Below are the code and all the weights of a small trained network. Each question names an input and a class and asks about switching units off, where a switched-off unit gives its printed mean instead of its output.

import numpy as np


def w(rows, s, z=0):
    codes = np.array(rows[::2]) - 128.0
    scale = np.full(codes.shape[1], s)
    scale[-1] = z or s
    return codes * scale


def f(y):
    return y / 2 * (1 + np.tanh(0.7978845608 * (y + 0.044715 * y**3)))


def log_softmax(a):
    a = a - a.max(-1, keepdims=True)
    return a - np.log(np.exp(a).sum(-1, keepdims=True))


def net(x, mask):
    res = np.array(x, float).reshape(1, 4) / 4 @ E
    y = f(res @ A[0][:, :-1].T + A[0][:, -1])
    res = res + np.where(mask, y, B[0][:, -1]) @ B[0][:, :-1]
    return log_softmax(res[-1] @ U[:, :-1].T + U[:, -1])


A, B = {}, {}
E = w([
[153,127,253,131,129,121,138],'x0',
[139,206,132,45,131,132,124],'x1',
[126,110,112,131,118,149,158],'x2',
[81,76,133,77,109,122,108],'x3',
],0.012)
A[0] = w([
[196,171,129,173,175,168,169,51],'N1',
[153,91,204,183,112,148,201,205],'N2',
[118,66,127,213,150,77,167,40],'N3',
[88,127,197,103,117,127,136,97],'N4',
[78,140,179,95,92,137,58,157],'N5',
[76,59,146,175,112,74,96,101],'N6',
[51,76,152,68,82,106,116,192],'N7',
[112,121,58,120,28,89,87,214],'N8',
[141,53,139,67,69,217,74,40],'N9',
[87,130,179,118,151,173,165,254],'N10',
[150,194,201,121,210,26,112,240],'N11',
[153,118,189,140,131,110,150,75],'N12',
[156,234,139,27,141,138,90,107],'N13',
[108,108,184,139,83,214,247,104],'N14',
[139,132,40,150,94,67,35,39],'N15',
[135,98,122,204,172,50,46,69],'N16',
[162,100,55,143,185,61,46,101],'N17',
[72,86,130,87,113,63,120,22],'N18',
[101,143,205,150,138,58,81,68],'N19',
[104,172,136,46,145,170,205,7],'N20',
[65,195,140,185,190,163,189,14],'N21',
[194,121,41,137,157,135,128,60],'N22',
[220,152,87,183,173,133,141,128],'N23',
],0.011,0.007)
B[0] = w([
[48,223,155,144,52,140,160,160],'N1',
[102,140,98,94,135,180,105,242],'N2',
[45,93,176,196,220,60,208,183],'N3',
[98,155,101,102,179,164,198,173],'N4',
[89,129,92,139,113,173,116,201],'N5',
[72,134,99,164,154,110,152,195],'N6',
[63,189,177,201,81,146,50,250],'N7',
[106,160,88,95,185,199,149,236],'N8',
[61,237,211,128,44,157,189,159],'N9',
[115,121,82,117,161,181,119,223],'N10',
[144,160,74,119,151,176,106,255],'N11',
[30,174,175,86,116,104,243,163],'N12',
[45,86,140,213,181,85,197,251],'N13',
[49,165,44,89,150,127,154,174],'N14',
[8,157,176,65,108,152,181,179],'N15',
[98,121,114,153,171,98,175,168],'N16',
[78,134,122,117,149,186,183,179],'N17',
[76,235,212,153,17,130,149,150],'N18',
[53,180,80,69,125,105,202,169],'N19',
[22,97,162,204,224,21,223,159],'N20',
[73,197,189,128,71,145,192,128],'N21',
[11,153,96,56,166,171,183,162],'N22',
[61,191,209,169,62,191,84,184],'N23',
],0.011,0.0094)
U = w([
[128,167,150,162,96,137,126,119],'0',
[120,108,109,169,167,92,152,82],'1',
[134,135,81,136,135,135,136,227],'2',
[123,134,85,83,134,134,155,35],'3',
[164,96,97,136,160,157,94,153],'4',
[250,12,228,208,26,18,26,1],'5',
[237,32,225,233,5,10,34,1],'6',
],0.018,0.015)

Each question gives the input, the list of numbers given to net, and the class t.
The units are the neurons (one row each of A and B). Each row of codes is followed by its name. A weight is (code - 128) times the scale printed after its matrix; where a second scale follows, it is the last column's (A, B and U).
mask holds one flag per neuron, in row order. A switched-off neuron (its flag False) gives its mean, the last column of its row in B, instead of its output. The means were averaged over made-up inputs and are rounded, as every weight is.
A unit's drop is (log p(t) with every unit on - log p(t) with that unit switched off) / (log p(t) with every unit on - log p(t) with every unit switched off).
The circuit of an input: a set's keep is (log p(t) with only the set's units on - log p(t) with every unit switched off) / (log p(t) with every unit on - log p(t) with every unit switched off). Starting from the 12 units with the biggest drops (on a tie, the unit counted first), units are removed one at a time, each time the one whose removal leaves the highest keep (on an exact tie, the one counted first), for as long as the keep stays at least 0.8.
circuit, biggest first: the units of the circuit, biggest drop first
k most important neurons: the k neurons with the biggest drops, biggest first
drop of u: that unit's drop, to one decimal
input [-8,-5,3,7], class 3: most important neuron	(N8)
input [0,4,4,-2], class 1: circuit, biggest first	(N13 N2 N20)
input [8,7,1,1], class 3: 2 most important neurons	(N11 N19)
input [-2,1,-6,-6], class 0: 2 most important neurons	(N23 N1)
input [6,3,-3,-4], class 3: circuit, biggest first	(N7 N19)
input [1,4,0,2], class 1: circuit, biggest first	(N13 N2)
input [-5,1,-3,-3], class 3: circuit, biggest first	(N7 N22)
input [-8,0,-4,6], class 3: 4 most important neurons	(N8 N15 N23 N17)
input [-6,7,4,-2], class 1: circuit, biggest first	(N13 N20)
input [-2,-6,3,-6], class 0: 3 most important neurons	(N23 N13 N1)
input [-6,-6,-4,-2], class 1: 2 most important neurons	(N3 N16)
input [0,1,2,4], class 0: 3 most important neurons	(N7 N11 N2)
input [-3,7,5,7], class 0: 2 most important neurons	(N7 N9)
input [-8,6,-4,-4], class 3: 3 most important neurons	(N22 N15 N7)
input [-5,6,2,-6], class 0: circuit, biggest first	(N23)
input [-5,5,-1,-6], class 0: 3 most important neurons	(N23 N1 N10)
input [5,3,-6,5], class 2: 3 most important neurons	(N11 N23 N4)
input [-2,-3,0,-4], class 0: drop of N22	-0.1
input [-4,-8,4,2], class 1: drop of N16	0.0
input [-3,7,2,-1], class 1: circuit, biggest first	(N13)
input [6,-1,-3,-2], class 3: drop of N7	0.1
